(in the rows, 100 means zero)
Each row of numbers stands for one object and depends on some of the facts below. Use the named rows to name the rest.

Facts:
kuflastu {vebrorim=perokis, kedror=a}
todil {povo=kabos, kedror=c}
kesar {povo=stoplon, kedror=a}
toske {kedror=a}
drisal {kedror=a}
vigan {vebrorim=skuplas, kedror=c}
flokla {kedror=a}
ziluduk {vebrorim=kenon, kedror=c}
tuvi {kedror=a}
skaplos {kedror=b}
pibele {vebrorim=fusi, povo=brusik, kedror=a}
skudi {vebrorim=didonek, kedror=b}
plosil {vebrorim=plirom, kedror=b}
brados {povo=kegrar, kedror=a}
zogrir {vebrorim=keko, povo=tesu, kedror=a}
skabi {vebrorim=luma, kedror=c}
fabre {vebrorim=zoskom, kedror=a}
breril {povo=plopaplil, kedror=c}
mosar {povo=sturul, kedror=a}
fuzumu {povo=vikli, kedror=a}
losa {vebrorim=drara, kedror=c}
perokis {povo=riskem, kedror=b}
flutel {vebrorim=grireskor, povo=todil, kedror=b}
zenil {vebrorim=fidre, povo=nakar, kedror=c}
mono {povo=sopi, kedror=a}
gagrel {vebrorim=sugir, povo=nibo, kedror=a}
luma {vebrorim=fumukes, povo=lefose, kedror=a}
grasok {povo=pletran, kedror=a}
grisum {povo=skudi, kedror=c}
plugu {povo=florumer, kedror=c}
siplir {vebrorim=toki, kedror=a}
diles {vebrorim=toske, kedror=c}
romapul {vebrorim=trunom, kedror=a}
daten {povo=studrun, kedror=a}
grokle {vebrorim=plosil, povo=nari, kedror=c}
ferak {vebrorim=tafor, povo=fumukes, kedror=a}
plenil {vebrorim=kligro, kedror=a}
studraklur {kedror=b}
dranem {povo=gagrel, kedror=b}
skagus {vebrorim=plostis, kedror=a}
kegrar {vebrorim=plenil, povo=stunam, kedror=b}
gralum {vebrorim=vaflin, kedror=b}
kladrunel {vebrorim=mosten, kedror=b}
kenon {vebrorim=stoplok, kedror=a}
rono {povo=toki, kedror=b}
bradak {vebrorim=fuzumu, kedror=b}
brusik {povo=bedus, kedror=c}
bokimus {vebrorim=groka, kedror=c}
traplir {vebrorim=grofon, kedror=a}
nesta {kedror=c}
drara {kedror=a}
rufam {vebrorim=skerul, kedror=b}
stagak {vebrorim=studrun, kedror=b}
dozir {vebrorim=kabos, povo=perokis, kedror=a}
tusta {vebrorim=stoplon, povo=daten, kedror=a}
bregrar {povo=studraklur, kedror=c}
lagrur {kedror=a}
groka {povo=sobro, kedror=b}
didonek {vebrorim=drostal, povo=gralum, kedror=a}
vumur {povo=klazer, kedror=b}
grofon {vebrorim=rufam, povo=grifli, kedror=b}
nobri {povo=fuzumu, kedror=b}
mosten {vebrorim=gripi, kedror=a}
riskem {povo=plovubron, kedror=b}
drostal {vebrorim=klefum, kedror=b}
koti {povo=dranem, kedror=b}
lefose {povo=plugu, kedror=b}
zoti {vebrorim=nesta, kedror=a}
studrun {vebrorim=votrem, povo=klefum, kedror=b}
gratruk {vebrorim=zenil, povo=guba, kedror=a}
sopi {povo=grokle, kedror=b}
stoplon {vebrorim=mono, povo=rono, kedror=b}
pletran {vebrorim=skudi, povo=flubro, kedror=a}
bedus {vebrorim=drostu, povo=drara, kedror=c}
dralal {kedror=c}
grator {vebrorim=nabral, povo=gripi, kedror=a}
desar {vebrorim=ziluduk, povo=studi, kedror=b}
draflos {povo=zoskom, kedror=b}
fidre {vebrorim=skagus, povo=dozik, kedror=b}
trotudu {kedror=a}
basti {vebrorim=klilum, kedror=c}
brostodrom {vebrorim=filal, povo=lagrur, kedror=a}
sugir {vebrorim=stiplubul, kedror=a}
zefil {vebrorim=stuzin, kedror=b}
drostu {vebrorim=grasok, kedror=a}
stoflu {kedror=c}
klilum {vebrorim=gigren, kedror=b}
nibo {vebrorim=pletran, povo=zoti, kedror=b}
plopaplil {povo=pigral, kedror=b}
getatro {kedror=a}
sobro {kedror=a}
filal {vebrorim=zoti, kedror=a}
klazer {povo=gebrar, kedror=b}
labube {povo=bokimus, kedror=a}
skerul {vebrorim=flodroklan, kedror=b}
gigren {vebrorim=druflir, kedror=b}
mebi {vebrorim=stoflu, kedror=a}
stiplubul {vebrorim=desar, povo=gibul, kedror=a}
mimivon {povo=tusta, kedror=c}
skuplas {vebrorim=ripla, povo=zaplik, kedror=b}
votrem {kedror=a}
kligro {vebrorim=dubon, kedror=b}
kabos {vebrorim=guba, povo=drisal, kedror=a}
trunom {vebrorim=rugal, povo=devodris, kedror=c}
fusi {vebrorim=gagrel, kedror=b}
nakar {povo=lodral, kedror=a}
fumukes {vebrorim=plerim, povo=dralal, kedror=b}
patal {vebrorim=tuvi, povo=katetin, kedror=c}
pigral {kedror=c}
gripi {vebrorim=pigral, povo=getu, kedror=b}
druflir {vebrorim=vikli, povo=trunom, kedror=b}
nemek {vebrorim=tusta, povo=pestova, kedror=a}
lifli {povo=breril, kedror=c}
plirom {kedror=a}
leplo {vebrorim=gumal, kedror=c}
nivutrem {povo=stiplubul, kedror=b}
drazos {vebrorim=labube, povo=stoplok, kedror=a}
zoskom {vebrorim=bozar, povo=losa, kedror=b}
studi {povo=romapul, kedror=b}
toki {vebrorim=riskem, povo=koti, kedror=a}
duklil {vebrorim=lodral, povo=skabi, kedror=b}
gumal {povo=keko, kedror=c}
pabi {povo=dozir, kedror=a}
klefum {vebrorim=faskegra, povo=gratu, kedror=a}
saflur {povo=toske, kedror=a}
bristel {vebrorim=ferak, kedror=a}
flubro {povo=grisum, kedror=a}
grifli {vebrorim=koti, povo=plirom, kedror=c}
gebrar {povo=drostal, kedror=c}
palo {vebrorim=zirur, povo=patal, kedror=a}
vogru {vebrorim=patal, povo=druflir, kedror=a}
ripem {vebrorim=pibele, kedror=b}
plovubron {kedror=a}
getu {vebrorim=lifli, povo=gratruk, kedror=b}
plastik {vebrorim=gratruk, kedror=c}
stotreklun {kedror=c}
plostis {vebrorim=vogru, povo=lifli, kedror=b}
stunam {povo=pibele, kedror=a}
risto {povo=mimivon, kedror=b}
katetin {vebrorim=grifli, povo=risto, kedror=a}
guba {vebrorim=grokle, povo=didonek, kedror=b}
vaflin {vebrorim=pluklu, povo=bropal, kedror=a}
ripla {kedror=a}
dubon {kedror=c}
faskegra {vebrorim=brostodrom, kedror=a}
gibul {povo=diles, kedror=a}
tesu {povo=filal, kedror=c}
fimem {povo=ketra, kedror=b}
flodroklan {vebrorim=bokimus, kedror=b}
muvopla {povo=nemek, kedror=a}
pestova {povo=drazos, kedror=c}
bropal {povo=dubon, kedror=b}
grireskor {vebrorim=bigum, povo=stagak, kedror=a}
klaflam {povo=rugal, kedror=b}
plerim {vebrorim=nibo, kedror=a}
pluklu {vebrorim=nemek, povo=pegoki, kedror=a}
gratu {povo=plerim, kedror=a}
nabral {kedror=c}
florumer {povo=fidre, kedror=a}
rukim {vebrorim=losa, povo=grator, kedror=a}
tafor {vebrorim=getu, kedror=a}
podris {povo=mono, kedror=a}
stuzin {kedror=a}
sturul {vebrorim=nakar, povo=fimem, kedror=c}
rugal {vebrorim=flutel, povo=getatro, kedror=b}
zirur {povo=grasok, kedror=a}
dozik {kedror=b}
stoplok {vebrorim=rukim, kedror=a}
keko {vebrorim=zefil, povo=duklil, kedror=c}
pobe {vebrorim=palo, kedror=c}
bigum {vebrorim=bedus, kedror=a}
zaplik {povo=draflos, kedror=b}
bozar {vebrorim=romapul, kedror=a}
vopastek {povo=muvopla, kedror=b}
devodris {povo=brostodrom, kedror=a}
vikli {vebrorim=vigan, povo=pabi, kedror=c}
pegoki {kedror=b}
leklo {vebrorim=bradak, kedror=c}
ketra {vebrorim=duklil, povo=vaflin, kedror=a}
drostir {vebrorim=kegrar, kedror=a}
lodral {vebrorim=traplir, povo=grofon, kedror=b}
nari {povo=trotudu, kedror=a}

Named rows:
grireskor: 102	92	112	91	92	131	81	78	107	107	111	90	83	131	105	115	73	130	117	98	95	128	85	87	82	77	100	92	123
didonek: 98	98	115	97	89	107	72	112	89	105	96	101	108	108	96	99	110	125	133	100	92	143	114	117	99	109	86	89	105
traplir: 101	94	104	100	97	112	71	104	96	114	113	89	93	116	99	107	87	121	126	93	94	139	90	93	97	90	98	90	117
gagrel: 107	104	87	111	92	95	71	124	102	130	126	79	87	99	87	111	90	119	125	83	92	153	87	89	113	103	94	86	122
grasok: 93	89	99	99	101	128	92	89	108	106	123	83	106	122	101	101	91	92	111	92	111	131	103	79	72	124	95	81	130
luma: 103	99	106	92	83	109	76	102	101	103	105	93	91	119	95	111	93	124	125	93	93	143	100	96	93	105	91	99	114
gratu: 97	82	94	91	102	137	86	83	90	122	117	86	121	143	85	96	99	79	125	86	112	118	97	66	93	123	90	97	130
plosil: 106	103	108	106	102	116	67	100	98	115	111	98	104	116	83	116	79	124	119	86	96	135	92	92	90	102	93	99	109
gigren: 106	101	102	111	101	106	66	97	93	114	106	100	97	118	88	117	82	126	116	82	99	127	95	90	89	97	100	91	112
zaplik: 96	93	102	109	111	130	82	94	107	112	123	92	120	115	84	105	85	93	109	84	116	126	99	84	70	129	91	86	121
drostal: 100	103	118	105	96	104	68	111	86	107	93	107	121	103	84	108	107	124	122	93	92	138	113	115	96	107	89	86	103
rufam: 107	103	108	102	97	110	71	97	99	108	108	96	100	116	88	122	79	122	111	86	91	136	92	85	88	96	100	92	114
nobri: 96	92	100	103	101	122	87	94	116	100	118	91	113	113	86	113	88	92	104	82	119	129	99	82	65	127	93	84	128
koti: 92	89	101	110	113	122	82	102	111	107	122	92	120	104	90	106	89	89	107	84	118	129	99	88	69	121	96	75	126
plostis: 106	102	107	100	93	109	71	100	105	104	106	97	98	116	86	123	80	123	113	84	96	137	91	88	86	97	96	97	115
leklo: 96	94	103	102	97	109	73	101	97	119	111	89	92	116	101	102	94	116	124	95	95	149	91	99	98	95	102	102	118
pigral: 89	89	94	113	108	121	89	84	98	123	123	86	103	123	105	91	96	90	112	94	114	132	107	85	78	127	104	86	127
leplo: 100	99	103	99	90	110	79	93	99	116	110	88	90	121	101	107	91	116	119	95	90	150	96	91	96	102	102	105	117
plugu: 89	87	92	110	104	121	89	86	104	119	121	86	100	123	104	92	96	91	114	91	118	132	104	88	75	127	102	91	128
mimivon: 83	85	92	100	107	129	88	86	82	119	118	72	114	147	91	90	94	92	111	92	109	136	96	91	72	128	94	107	126
stoflu: 88	87	92	110	105	122	89	85	103	119	121	86	100	124	103	92	96	91	114	91	118	132	104	87	75	127	101	91	128

Which object is each row?
No name comes twice in this set of rows, the named rows included.
105	105	113	104	97	114	67	103	94	111	103	103	110	113	81	113	90	127	122	89	95	136	102	103	91	108	87	99	104 : fumukes
89	97	98	100	100	112	73	96	70	119	108	72	96	149	91	99	83	130	116	95	87	148	89	107	84	102	96	118	111 : patal
97	91	108	105	99	128	79	71	101	123	110	93	78	133	110	106	76	129	118	99	100	127	88	94	85	76	108	96	122 : trunom
92	81	87	98	103	125	86	84	82	117	113	82	113	146	91	94	98	87	118	84	116	116	101	74	82	123	96	89	131 : daten
88	78	100	95	111	122	78	104	112	93	122	90	106	115	109	93	90	83	124	91	119	135	98	82	68	126	100	91	122 : kesar
105	99	113	102	109	113	59	103	101	101	111	106	102	114	94	113	74	117	123	88	97	138	93	83	85	105	102	107	101 : stoplon
106	101	112	105	104	124	69	92	100	116	112	98	102	119	87	117	74	127	116	89	96	129	89	91	86	92	96	96	111 : zoskom
105	100	92	107	95	100	68	106	93	119	115	89	84	118	97	107	85	122	127	86	95	138	96	85	100	105	100	94	113 : pibele
110	107	96	107	97	94	66	113	97	112	114	91	98	110	83	123	80	115	113	78	90	147	90	76	98	107	101	97	113 : fusi
104	94	113	109	106	128	72	74	100	115	107	101	92	127	96	120	68	133	109	89	102	112	87	89	77	74	105	84	119 : rugal
84	84	94	103	115	118	81	101	79	104	113	76	129	135	81	102	88	95	99	82	113	126	94	94	61	120	95	85	125 : risto
102	94	108	104	103	127	76	77	92	120	112	93	85	130	107	107	75	132	119	98	95	120	93	87	89	80	105	82	119 : romapul
101	89	116	100	105	130	72	85	108	108	108	98	97	121	94	120	69	128	111	90	103	121	78	95	77	69	100	87	122 : flutel
102	103	111	101	94	116	72	101	88	117	108	96	102	117	94	101	96	127	131	99	88	140	106	101	100	109	88	96	105 : filal

The same objects again, as new rows of numbers:
Some objects and their rows:
dranem: 148	65	105	111	118	79	106	108	108	92	109	96	90	111	71	84	93	89	70	92	106	93	70	116	130	123	99	94	144	119	139	118	99	117	88	98	85	127	100	93	131	79
skudi: 137	81	90	122	103	111	96	99	119	134	136	80	112	109	70	118	122	114	67	95	119	105	83	114	120	125	96	87	133	88	141	125	81	122	86	110	103	108	100	88	112	87
skerul: 157	75	109	147	96	93	84	84	120	113	117	112	98	109	75	103	100	98	89	107	115	109	45	92	139	138	113	99	155	91	94	109	96	120	59	93	96	133	132	109	114	100
rufam: 162	73	109	148	97	90	78	85	116	99	125	114	94	116	70	92	99	100	91	110	118	95	40	99	133	130	117	94	154	87	91	109	95	114	59	93	94	132	130	105	116	102
klazer: 143	66	105	112	119	81	106	101	114	101	99	93	95	106	72	97	97	89	70	90	108	108	74	104	137	130	95	99	147	124	137	115	99	127	86	95	88	128	101	100	131	76
gralum: 143	77	102	126	109	96	107	83	119	123	119	97	92	102	72	117	95	99	76	96	121	103	57	105	120	134	96	91	149	97	128	119	90	128	82	103	98	128	111	99	116	93
stagak: 143	77	101	125	109	94	107	83	119	122	119	96	93	102	72	116	94	99	76	97	118	103	58	104	119	134	96	91	148	98	126	118	89	129	83	104	97	127	112	100	116	93
zenil: 135	83	104	116	106	80	102	90	120	116	114	107	102	105	66	112	108	102	80	108	102	109	56	88	118	137	80	96	140	86	97	128	93	99	108	107	105	148	131	113	122	103
fidre: 149	78	104	134	106	92	102	82	118	120	118	101	94	104	74	113	95	100	82	100	115	104	54	98	124	136	99	92	152	95	114	113	90	124	75	100	97	129	122	104	115	97
skagus: 141	90	103	135	93	69	95	80	124	123	116	119	96	110	68	120	105	86	87	101	115	106	46	89	126	141	92	88	129	91	108	129	88	107	100	98	101	115	102	115	122	96
nabral: 131	67	106	94	120	72	98	107	116	86	102	101	96	111	57	85	106	92	67	101	103	99	67	106	128	124	83	100	132	110	120	134	102	99	122	102	94	147	105	103	140	84
grator: 142	90	101	125	101	63	99	85	116	111	124	114	92	115	64	113	103	86	83	97	115	89	52	100	112	132	88	80	124	91	121	133	84	102	110	102	99	112	92	106	126	95
rukim: 136	101	97	120	109	57	118	75	107	125	118	115	96	105	65	133	92	74	83	91	109	87	58	80	102	145	85	90	121	97	121	143	85	124	101	113	98	122	89	110	117	100
groka: 151	65	105	116	119	75	98	102	108	83	105	95	93	114	68	85	96	91	74	93	106	94	71	107	133	124	100	95	147	119	130	113	97	118	83	93	85	128	103	98	134	80
bokimus: 137	76	108	119	103	87	86	91	123	103	121	114	96	111	59	97	106	102	78	115	114	97	43	102	121	129	92	96	137	82	94	132	97	97	107	105	103	149	125	107	124	103
gibul: 139	76	105	112	109	57	95	99	116	92	105	112	91	117	61	95	105	76	75	92	111	94	62	104	131	127	91	89	121	115	131	133	95	105	114	94	91	113	78	105	141	78
flubro: 139	76	105	112	108	57	95	99	115	92	105	112	91	117	62	95	105	76	75	91	111	94	62	104	131	127	90	89	122	115	132	133	95	104	115	94	91	114	78	105	140	78
ziluduk: 123	93	98	94	128	71	121	75	101	107	125	107	93	101	52	119	81	83	70	100	111	67	57	89	83	139	84	99	125	91	113	155	92	130	110	130	97	161	102	100	115	111
desar: 142	92	95	112	130	73	127	69	92	107	129	98	89	101	62	123	69	81	76	89	114	62	64	91	83	139	98	93	138	101	129	136	85	151	76	124	88	141	97	93	109	105
plenil: 142	90	100	127	99	66	98	80	118	112	126	115	92	114	63	115	103	89	84	99	117	89	49	100	111	132	89	79	124	88	117	133	82	103	109	103	100	111	93	107	125	96
zogrir: 144	91	99	126	101	61	100	82	115	110	125	113	94	115	64	114	104	89	85	98	112	88	54	96	110	132	87	79	124	90	117	131	81	101	109	103	99	111	94	108	126	96

Name these rows:
No name comes twice in this set of rows, the named rows included.
127	83	102	102	117	82	107	84	115	107	123	106	93	105	55	110	95	95	71	105	115	84	53	102	100	132	84	95	130	88	113	143	93	113	116	118	101	152	109	101	121	104 : losa
146	82	89	123	100	100	104	108	111	122	145	87	107	114	73	100	113	112	71	98	108	90	76	124	110	121	99	83	134	85	138	124	81	108	85	115	97	108	107	85	111	91 : nibo
149	87	108	148	85	70	78	83	126	117	116	130	98	114	70	111	110	84	93	107	116	109	37	83	140	142	104	95	131	88	88	126	95	104	85	91	101	118	113	119	122	99 : traplir
152	79	102	134	106	87	104	83	115	117	118	100	97	106	75	113	96	101	85	100	110	104	58	94	121	137	97	91	153	94	113	111	88	121	73	100	96	128	124	107	116	97 : plostis
151	77	104	137	103	92	97	84	118	118	119	103	96	106	74	110	97	100	84	102	116	105	53	97	127	136	103	94	153	93	110	113	92	123	70	99	96	129	123	105	115	97 : duklil
144	92	101	134	95	64	99	82	119	121	117	117	97	111	70	122	106	87	89	99	110	105	51	86	122	141	88	87	129	91	109	128	86	105	100	99	101	114	104	116	123	97 : vogru
132	98	98	115	113	62	111	70	108	115	127	118	87	107	57	126	84	71	78	93	124	69	48	94	94	139	93	88	116	94	126	152	86	131	106	118	95	125	76	102	117	101 : stoplok
143	94	95	126	98	66	97	86	114	113	131	108	100	118	64	115	113	93	83	97	112	89	61	99	109	129	87	77	121	86	120	133	78	97	110	105	101	105	91	104	124	95 : luma

Now the same objects, written a new way:
Some objects and their rows:
pluklu: 76	109	102	104	107	115	112	116	113	109	108	108	115	85	92	67	103	79	109	109	101	108	98	98	94	103	73	117	115	81	88	49	115	133	105
vaflin: 75	104	106	100	100	110	107	120	113	104	105	119	117	79	93	56	100	90	107	104	104	96	100	99	96	99	68	117	113	81	99	55	110	118	105
tuvi: 71	118	102	90	87	119	97	109	112	107	77	105	141	77	94	74	108	99	105	102	104	107	77	108	107	103	96	106	103	81	88	65	99	133	103
ripla: 72	119	99	88	90	117	95	110	113	107	79	105	141	77	91	74	107	98	104	106	104	108	75	108	107	103	92	109	102	81	90	64	98	133	103
kligro: 78	113	103	103	100	112	103	107	117	106	110	110	106	84	93	67	89	91	99	102	98	110	107	106	103	98	113	115	102	80	97	99	108	112	110
dubon: 75	118	120	87	108	116	86	103	116	94	78	115	142	76	83	70	96	113	93	109	105	94	86	105	115	109	136	103	101	79	101	113	96	142	106
pestova: 74	123	118	89	111	120	91	99	117	101	83	105	141	83	82	78	100	102	96	117	101	109	83	106	111	111	135	105	102	80	90	110	103	155	106
keko: 77	108	129	113	110	113	107	104	126	101	102	122	120	83	85	53	98	103	97	115	105	108	102	101	98	110	95	117	107	87	93	115	108	127	106
plerim: 79	104	96	104	99	99	108	123	101	105	100	119	125	75	92	77	100	83	92	113	107	119	96	106	82	115	96	120	113	69	102	65	117	126	104
todil: 75	122	117	88	114	120	91	102	118	100	81	104	139	83	79	84	100	101	94	116	102	107	81	103	109	114	150	105	102	78	87	104	101	156	105
ferak: 78	114	97	110	100	115	118	114	116	115	101	106	121	93	91	67	114	84	104	111	104	115	94	101	81	101	83	125	110	84	83	66	112	131	103
fimem: 74	117	104	85	90	119	86	104	118	103	88	105	118	73	92	72	91	105	99	100	98	99	81	112	121	91	135	104	93	79	106	104	96	121	110
didonek: 80	100	102	100	95	100	108	128	95	110	105	117	116	73	95	67	109	85	88	125	109	118	83	109	78	96	101	125	109	69	119	69	120	137	108
traplir: 69	108	78	124	112	106	99	110	122	104	106	103	125	96	81	45	116	89	112	97	98	91	99	106	87	106	54	130	110	73	103	47	106	98	113
plopaplil: 75	128	98	93	88	117	93	97	115	109	89	99	131	86	93	77	97	101	97	103	97	121	82	118	112	98	133	112	91	82	88	113	98	124	109
vopastek: 74	124	100	88	95	125	91	100	115	110	93	94	118	80	91	80	95	95	101	107	95	116	78	113	118	95	132	105	95	82	91	105	100	132	111
rono: 74	121	100	85	93	118	88	101	115	105	90	100	122	76	91	78	92	101	99	101	96	110	82	114	118	97	135	104	93	79	96	104	97	122	109
tesu: 71	119	125	89	112	121	85	101	119	97	89	110	133	72	84	69	93	104	100	115	99	104	83	105	125	113	109	98	106	81	95	102	103	150	106
bregrar: 73	120	125	94	108	125	92	98	124	104	86	102	132	77	81	72	102	104	100	121	100	117	75	108	116	111	113	102	101	86	82	112	101	153	107
grireskor: 92	114	106	84	114	109	107	117	117	118	111	127	104	94	98	62	106	89	107	112	103	103	91	117	94	112	90	128	125	95	89	58	105	138	92
klaflam: 73	115	105	95	84	123	93	100	129	110	89	98	111	72	87	74	97	105	101	103	98	119	74	116	116	101	115	103	89	85	83	116	94	113	109

Name these rows:
No name comes twice in this set of rows, the named rows included.
74	120	104	92	88	119	89	100	122	106	86	104	119	72	92	72	92	105	100	100	98	115	80	116	119	101	120	104	92	82	94	112	95	113	109 : lefose
75	125	99	92	91	112	89	98	117	102	86	104	132	77	90	83	87	99	97	98	96	118	90	119	118	111	131	107	93	77	87	112	97	115	108 : studraklur
72	116	128	94	97	126	93	99	128	104	81	108	132	76	83	62	107	116	99	117	104	113	69	109	114	103	106	104	95	90	88	120	96	140	108 : gumal
80	100	109	111	88	95	103	113	110	105	109	119	103	65	94	71	88	95	85	115	101	136	92	121	92	112	105	114	100	69	106	119	113	101	112 : skudi
74	103	109	104	97	118	117	119	108	107	98	113	127	88	100	66	112	94	103	97	106	93	107	94	88	88	108	113	112	81	98	53	111	131	103 : gratruk
90	109	124	94	124	111	104	109	124	106	104	128	111	92	84	63	100	102	94	115	105	97	101	108	94	118	138	119	117	90	90	112	101	140	96 : bedus
87	112	101	93	109	105	106	118	113	110	107	125	113	89	95	65	101	89	105	107	105	100	100	111	92	115	89	124	121	88	90	60	106	128	95 : bozar
75	107	101	102	102	117	111	121	117	110	102	110	113	81	89	65	107	84	106	112	104	103	92	96	89	100	80	117	111	83	93	57	111	130	104 : palo
72	118	95	95	84	111	96	108	117	103	74	112	146	74	89	77	103	102	101	101	105	114	78	113	103	120	87	110	99	79	81	77	94	118	101 : getatro
78	109	125	111	110	107	105	104	123	98	98	125	131	82	85	59	97	106	93	113	106	111	106	103	98	115	103	116	107	83	93	115	108	124	105 : skabi
90	112	102	88	112	106	107	116	115	113	106	129	111	92	96	65	103	90	104	107	104	102	96	116	93	117	98	126	123	91	88	60	103	129	92 : bigum
75	124	96	87	95	113	89	101	111	103	86	102	130	82	91	87	87	97	95	98	96	110	92	114	114	107	149	107	94	74	93	106	97	123	108 : pegoki

